Below is a small trained network, with its code and all its weights. Each question gives an input and a target symbol and asks what happens when units are switched off, that is, made to give their printed mean instead of their output.

import numpy as np


def w(rows, s, z=0):
    codes = np.array(rows[::2]) - 128.0
    scale = np.full(codes.shape[1], s)
    scale[-1] = z or s
    return codes * scale


def norm(h):
    return h / np.sqrt((h * h).mean(-1, keepdims=True) + 1e-5)


def f(y):
    return np.maximum(y, 0)


def softmax(a):
    e = np.exp(a - a.max(-1, keepdims=True))
    return e / e.sum(-1, keepdims=True)


def log_softmax(a):
    a = a - a.max(-1, keepdims=True)
    return a - np.log(np.exp(a).sum(-1, keepdims=True))


def net(x, mask):
    ids = ['αβγδεηθλμξπστφψω'.index(c) for c in x.split()]
    T = len(ids)
    res = E[ids] + P[:T]
    u = 0
    for l in range(3):
        q, k, v = (norm(res) @ M[l].T for M in (Q, K, V))
        z = softmax(np.where(np.tri(T) > 0, q @ k.T / 2**0.5, -1e9)) @ v
        res = res + np.where(mask[u], z, O[l][:, -1]) @ O[l][:, :-1]
        u += 1
        y = f(norm(res) @ A[l][:, :-1].T + A[l][:, -1])
        res = res + np.where(mask[u : u + 8], y, B[l][:, -1]) @ B[l][:, :-1]
        u += 8
    return log_softmax(norm(res)[-1] @ U[:, :-1].T + U[:, -1])


Q, K, V, O, A, B = {}, {}, {}, {}, {}, {}
E = w([
[137,155,102,112,123,97,58,65,131,162],'α',
[99,98,185,106,128,130,178,93,190,132],'β',
[106,51,174,115,208,86,90,150,139,201],'γ',
[119,67,131,205,228,94,120,89,143,84],'δ',
[111,139,222,176,83,67,185,104,119,174],'ε',
[156,137,255,138,162,132,132,132,100,133],'η',
[87,48,140,143,70,169,61,148,113,115],'θ',
[4,96,80,66,156,116,96,60,139,138],'λ',
[100,71,93,147,119,211,168,160,116,133],'μ',
[42,187,208,113,154,68,72,151,106,83],'ξ',
[97,180,98,113,184,137,115,130,155,198],'π',
[199,152,96,159,150,161,129,63,121,93],'σ',
[144,157,132,112,80,125,126,102,165,48],'τ',
[38,192,98,154,112,94,139,111,66,110],'φ',
[126,90,66,160,75,164,156,105,159,210],'ψ',
[132,175,153,66,109,201,83,133,156,162],'ω',
],0.012)
P = w([
[178,52,86,106,166,72,81,255,121,108],'0',
[85,159,154,192,139,181,127,65,174,111],'1',
[93,151,150,186,139,171,121,62,177,107],'2',
[85,147,151,183,140,181,133,63,179,108],'3',
[94,159,149,171,141,183,123,72,178,115],'4',
[88,156,153,193,140,174,127,73,164,112],'5',
[86,150,153,175,128,187,129,74,174,115],'6',
[85,140,152,187,143,189,129,69,180,110],'7',
[94,155,157,173,143,178,128,67,163,109],'8',
[78,155,153,172,145,191,117,57,156,122],'9',
[88,146,143,175,129,178,119,67,178,107],'10',
[105,157,143,177,142,184,128,61,174,113],'11',
],0.0043)
Q[0] = w([
[189,138,176,43,96,87,253,165,89,148],'L0H1',
[126,129,95,123,139,120,141,113,185,134],'L0H1',
],0.018)
K[0] = w([
[80,142,212,192,156,170,175,4,130,145],'L0H1',
[128,130,112,109,98,94,153,149,164,102],'L0H1',
],0.017)
V[0] = w([
[151,90,224,209,162,147,10,42,201,109],'L0H1',
[253,99,90,121,28,142,134,167,182,188],'L0H1',
],0.0046)
O[0] = w([
[113,184,199,248,125,84,90,85,206,120,253],'L0H1',
[160,101,142,14,128,142,97,4,64,166,123],'L0H1',
],0.003,0.0055)
A[0] = w([
[91,148,124,140,36,117,221,105,102,124,237],'L0N1',
[27,164,37,111,162,165,120,152,143,112,250],'L0N2',
[85,103,188,110,150,164,186,103,168,163,187],'L0N3',
[148,89,108,171,56,172,54,103,131,113,143],'L0N4',
[151,101,133,119,48,97,187,183,76,164,31],'L0N5',
[74,193,150,30,88,105,137,114,203,1,145],'L0N6',
[168,221,187,80,124,147,114,207,130,181,84],'L0N7',
[118,184,84,96,173,99,47,145,185,235,187],'L0N8',
],0.0082,0.0011)
B[0] = w([
[148,198,184,196,140,82,212,88,154,127,158],'L0N1',
[127,117,39,171,30,121,173,144,125,17,170],'L0N2',
[106,46,76,208,97,176,121,187,144,148,213],'L0N3',
[141,124,221,113,18,110,142,41,82,101,255],'L0N4',
[78,47,121,193,14,79,181,132,139,162,131],'L0N5',
[137,127,65,205,171,124,61,102,1,250,192],'L0N6',
[144,221,161,124,52,209,196,129,47,122,157],'L0N7',
[55,128,154,81,154,99,204,66,197,150,184],'L0N8',
],0.0066,0.0077)
Q[1] = w([
[200,144,114,51,155,93,120,181,124,105],'L1H1',
[40,115,159,241,90,179,183,2,121,167],'L1H1',
],0.041)
K[1] = w([
[115,131,162,178,111,153,134,35,114,172],'L1H1',
[230,131,79,7,102,34,148,225,100,164],'L1H1',
],0.02)
V[1] = w([
[200,110,170,223,167,110,60,212,20,164],'L1H1',
[112,73,80,104,62,62,11,115,110,112],'L1H1',
],0.012)
O[1] = w([
[218,57,195,23,203,72,253,144,47,163,204],'L1H1',
[99,154,179,127,245,253,146,46,79,70,254],'L1H1',
],0.0055,0.0077)
A[1] = w([
[104,211,88,145,50,120,8,135,236,147,150],'L1N1',
[199,185,139,149,166,80,154,126,143,18,128],'L1N2',
[141,158,119,200,57,81,168,66,154,168,136],'L1N3',
[122,51,105,140,207,24,33,127,152,49,163],'L1N4',
[123,128,117,41,119,53,234,123,52,143,169],'L1N5',
[119,162,120,193,112,164,54,128,175,105,128],'L1N6',
[208,187,40,80,56,62,26,232,198,101,1],'L1N7',
[190,153,47,146,56,76,1,196,212,93,84],'L1N8',
],0.0083,0.003)
B[1] = w([
[185,120,177,51,196,113,118,153,158,202,220],'L1N1',
[149,147,135,135,117,111,106,103,178,77,171],'L1N2',
[122,103,137,106,70,118,139,73,138,115,204],'L1N3',
[91,40,144,85,121,120,143,60,96,103,152],'L1N4',
[99,187,144,178,99,134,78,168,183,157,254],'L1N5',
[124,182,94,108,96,198,183,158,115,130,204],'L1N6',
[124,185,32,203,81,126,216,197,10,56,140],'L1N7',
[136,108,162,154,213,112,107,41,173,63,169],'L1N8',
],0.012,0.0072)
Q[2] = w([
[59,164,180,194,124,183,173,51,142,141],'L2H1',
[67,171,189,227,116,119,192,3,163,175],'L2H1',
],0.032)
K[2] = w([
[143,99,60,112,91,57,99,149,143,119],'L2H1',
[203,129,136,49,125,20,111,253,117,107],'L2H1',
],0.023)
V[2] = w([
[141,47,89,127,182,160,166,184,65,152],'L2H1',
[127,108,50,151,181,147,4,49,153,105],'L2H1',
],0.011)
O[2] = w([
[88,107,40,187,122,157,100,108,231,176,4],'L2H1',
[100,133,140,142,108,3,250,101,108,175,67],'L2H1',
],0.0059,0.0032)
A[2] = w([
[127,50,162,225,129,113,104,167,69,112,114],'L2N1',
[149,134,121,46,121,58,246,138,54,118,163],'L2N2',
[109,140,168,147,175,134,105,210,120,79,88],'L2N3',
[136,145,100,155,187,71,105,174,190,87,216],'L2N4',
[252,153,125,156,98,184,205,95,117,155,210],'L2N5',
[14,172,111,114,210,73,73,191,62,141,173],'L2N6',
[181,113,112,77,71,73,92,213,154,154,7],'L2N7',
[90,98,160,90,130,139,209,176,206,54,236],'L2N8',
],0.011,0.0021)
B[2] = w([
[117,190,196,219,84,174,152,102,173,111,199],'L2N1',
[173,153,37,190,161,192,5,130,153,204,169],'L2N2',
[118,195,111,69,86,172,179,141,126,126,151],'L2N3',
[131,135,118,181,204,170,185,89,118,83,152],'L2N4',
[163,47,58,64,149,55,84,206,155,119,254],'L2N5',
[91,29,105,82,126,30,95,201,157,81,147],'L2N6',
[6,137,85,111,239,101,111,93,66,78,167],'L2N7',
[159,123,111,103,112,54,180,172,1,140,195],'L2N8',
],0.0093,0.0087)
U = w([
[87,236,189,68,149,94,119,55,181,181,31],'α',
[126,104,120,218,151,197,106,145,229,179,176],'β',
[136,23,73,64,70,74,160,97,177,175,188],'γ',
[141,134,203,194,95,6,196,161,181,137,133],'δ',
[127,103,204,113,4,157,83,110,104,94,209],'ε',
[41,150,142,138,161,81,40,205,103,89,143],'η',
[108,107,143,155,199,172,187,56,68,64,189],'θ',
[74,210,60,91,110,112,229,135,101,163,177],'λ',
[34,80,2,146,89,166,109,84,158,97,66],'μ',
[185,201,173,131,150,181,162,249,111,108,16],'ξ',
[118,246,67,199,101,93,128,91,158,49,26],'π',
[194,153,107,175,131,87,73,96,44,205,203],'σ',
[125,35,180,64,214,97,162,168,120,197,19],'τ',
[156,83,33,165,55,139,162,197,61,57,4],'φ',
[123,149,81,12,100,226,97,149,99,220,97],'ψ',
[216,126,78,63,172,108,74,111,181,53,189],'ω',
],0.0094,0.0022)

Each question gives the input, a string of symbols that net reads in full, and the target symbol t.
The units are the heads (2 rows each of Q, K, V and O) and the neurons (one row each of A and B). Each row of codes is followed by its name. A weight is (code - 128) times the scale printed after its matrix; where a second scale follows, it is the last column's (O, A, B and U).
mask holds one flag per unit, layer by layer, with each layer's heads first. A switched-off unit (its flag False) gives its mean, the last column of its rows in O or B, instead of its output. The means were averaged over made-up inputs and are rounded, as every weight is.
A unit's drop is (log p(t) with every unit on - log p(t) with that unit switched off) / (log p(t) with every unit on - log p(t) with every unit switched off).
The circuit of an input: a set's keep is (log p(t) with only the set's units on - log p(t) with every unit switched off) / (log p(t) with every unit on - log p(t) with every unit switched off). Starting from the 12 units with the biggest drops (on a tie, the unit counted first), units are removed one at a time, each time the one whose removal leaves the highest keep (on an exact tie, the one counted first), for as long as the keep stays at least 0.8.
circuit, biggest first: the units of the circuit, biggest drop first
most important unit: the unit with the biggest drop
k most important neurons: the k neurons with the biggest drops, biggest first
k most important neurons of layer l: the k neurons of layer l with the biggest drops, biggest first
input θ σ σ δ β β θ τ γ α, target θ: circuit, biggest first : (L1H1)
input ε θ θ θ φ, target ε: circuit, biggest first : (L1N3 L2H1)
input σ π ξ θ ω η α ε ε μ θ σ, target σ: 4 most important neurons : (L0N8 L2N2 L0N6 L0N3)
input ω μ η σ δ σ α θ θ θ ω δ, target ω: 2 most important neurons : (L1N1 L0N8)
input ω σ λ η ψ α φ, target ω: 2 most important neurons : (L1N1 L0N7)
input π ω λ σ θ α θ λ ε, target π: circuit, biggest first : (L0N8 L1H1)
input β η ω θ δ θ γ, target β: 3 most important neurons : (L0N3 L1N5 L1N1)
input σ σ β δ θ θ θ σ σ, target σ: circuit, biggest first : (L2H1 L2N2)
input σ θ σ θ ξ β γ α ξ ε τ δ, target σ: circuit, biggest first : (L2H1 L2N2 L1N2)
input ω φ ξ, target ω: 2 most important neurons : (L1N1 L1N8)
input ε λ ξ τ α θ η θ σ σ σ γ, target ε: 3 most important neurons of layer 2 : (L2N5 L2N1 L2N7)
input δ β η, target δ: 2 most important neurons of layer 2 : (L2N2 L2N1)
input σ γ β α η θ σ γ β ε ξ β, target σ: 3 most important neurons : (L0N8 L2N2 L0N6)
input τ π ω θ τ β θ ε ξ σ ω α, target τ: most important unit : L1H1
input φ θ β μ ω δ δ σ σ β, target β: 2 most important neurons of layer 2 : (L2N8 L2N1)
input α σ θ β ξ ψ, target α: circuit, biggest first : (L1H1 L0N8 L1N1 L2H1)
input δ θ α γ η ε η, target ξ: 4 most important neurons : (L0N8 L2N3 L1N5 L1N3)
input τ μ θ α β π, target λ: circuit, biggest first : (L0N2 L0N8)
input η σ γ θ γ δ σ, target η: 2 most important neurons : (L2N7 L1N5)
input δ θ π λ η ω ξ γ α α θ σ, target ω: circuit, biggest first : (L2N5)
input θ θ θ β δ β θ δ ψ θ θ γ, target θ: 3 most important neurons : (L2N5 L1N1 L1N5)
input β θ θ, target β: circuit, biggest first : (L2H1 L1H1 L0N3 L0N6)
input β θ β β σ δ τ γ θ ω, target β: circuit, biggest first : (L2H1 L0N3 L0N4)
input η ε ε ψ μ σ β θ β, target η: 4 most important neurons : (L2N7 L0N7 L1N5 L0N4)
input π δ γ η θ σ, target π: 2 most important neurons of layer 1 : (L1N7 L1N8)
input σ θ π π ξ τ α η δ β β, target β: 3 most important neurons : (L2N2 L0N8 L0N6)
input ω σ σ θ ξ δ ω, target ω: most important unit : L1H1
input ψ θ θ θ, target ψ: circuit, biggest first : (L1H1 L1N6 L1N1 L0N8)
input θ μ γ ω, target θ: 2 most important neurons of layer 1 : (L1N1 L1N6)
input σ θ β σ ω β τ θ η θ ψ, target σ: 4 most important neurons : (L2N2 L1N2 L0N6 L0N8)
